[[-42  36 -19  55  -2 -48   0  -7  58  48 -18]
 [-35  39  60 -30  65 -10  68 -64 -17  15  60]]
->
[[-35 -42]
 [ 39  36]
 [ 60 -19]
 [-30  55]
 [ 65  -2]
 [-10 -48]
 [ 68   0]
 [-64  -7]
 [-17  58]
 [ 15  48]
 [ 60 -18]]

[[-31 -39  26  23  14 -10 -40  13 -15 -15  18  24]
 [ -3 -62 -28   9  -8   9   8 -39  20  -6   2  20]]
->
[[ -3 -31]
 [-62 -39]
 [-28  26]
 [  9  23]
 [ -8  14]
 [  9 -10]
 [  8 -40]
 [-39  13]
 [ 20 -15]
 [ -6 -15]
 [  2  18]
 [ 20  24]]

[[ 23  51  22]
 [-25 -12 -25]
 [-47  -8 -47]
 [ 42  63  42]
 [ 49  31  50]
 [-53   9 -54]
 [-35  33 -38]
 [  5  -7   5]]
->
[[  5 -35 -53  49  42 -47 -25  23]
 [ -7  33   9  31  63  -8 -12  51]
 [  5 -38 -54  50  42 -47 -25  22]]

[[ 62  23 -11   7  14  -4 -14   2  15   5  17]
 [ 54  17 -15  13  12  10 -16  -3  20  17  14]
 [ 50  14 -16  15  11  15 -16  -4  21  20  13]
 [ 43   8 -17  18   9  23 -16  -6  22  26  10]
 [ 47  10 -17  17  10  19 -16  -5  21  23  12]
 [ 57  19 -13  11  13   6 -16  -1  19  13  15]
 [ 63  26  -9   5  14  -9 -13   3  13   2  17]]
->
[[ 63  57  47  43  50  54  62]
 [ 26  19  10   8  14  17  23]
 [ -9 -13 -17 -17 -16 -15 -11]
 [  5  11  17  18  15  13   7]
 [ 14  13  10   9  11  12  14]
 [ -9   6  19  23  15  10  -4]
 [-13 -16 -16 -16 -16 -16 -14]
 [  3  -1  -5  -6  -4  -3   2]
 [ 13  19  21  22  21  20  15]
 [  2  13  23  26  20  17   5]
 [ 17  15  12  10  13  14  17]]

[[  3 -28   1  -2  22  33 -18]
 [ 60  34  60 -69 -26  -2  53]
 [ -5  29  -6  -8 -26 -28   2]
 [ -3 -36  -5   3  27  39 -27]
 [-46  42 -50  20 -46 -55 -31]
 [-51 -15 -51  41  -1   0 -56]
 [-26  29 -28   9 -31 -36 -16]
 [-61  15 -63  44 -27 -35 -52]
 [ -3 -31  -5   4  24  34 -25]
 [  5  25   4 -15 -22 -21  10]
 [-26 -20 -26  22   8  12 -36]
 [ 34  12  34 -37  -8   6  27]]
->
[[ 34 -26   5  -3 -61 -26 -51 -46  -3  -5  60   3]
 [ 12 -20  25 -31  15  29 -15  42 -36  29  34 -28]
 [ 34 -26   4  -5 -63 -28 -51 -50  -5  -6  60   1]
 [-37  22 -15   4  44   9  41  20   3  -8 -69  -2]
 [ -8   8 -22  24 -27 -31  -1 -46  27 -26 -26  22]
 [  6  12 -21  34 -35 -36   0 -55  39 -28  -2  33]
 [ 27 -36  10 -25 -52 -16 -56 -31 -27   2  53 -18]]

[[-62 -67]
 [-46 -51]
 [-13 -16]
 [  5   8]]
->
[[  5 -13 -46 -62]
 [  8 -16 -51 -67]]

[[-36 -18 -50  11   9 -28]
 [ 12  13  19 -31 -27  16]
 [ 38  33  18 -14 -14  45]
 [-67 -23  13 -23 -18 -51]
 [ -6  23  41 -22 -22   9]
 [ 62  42   5  32  22  57]
 [-13  27  49 -27 -32   9]
 [-33 -27 -43  16  17 -35]
 [-62 -29  -4 -27 -16 -53]]
->
[[-62 -33 -13  62  -6 -67  38  12 -36]
 [-29 -27  27  42  23 -23  33  13 -18]
 [ -4 -43  49   5  41  13  18  19 -50]
 [-27  16 -27  32 -22 -23 -14 -31  11]
 [-16  17 -32  22 -22 -18 -14 -27   9]
 [-53 -35   9  57   9 -51  45  16 -28]]

[[-56  26  65 -47]
 [ 10  38 -60  17]
 [-43  11  72 -43]
 [ 17  23 -74  24]]
->
[[ 17 -43  10 -56]
 [ 23  11  38  26]
 [-74  72 -60  65]
 [ 24 -43  17 -47]]
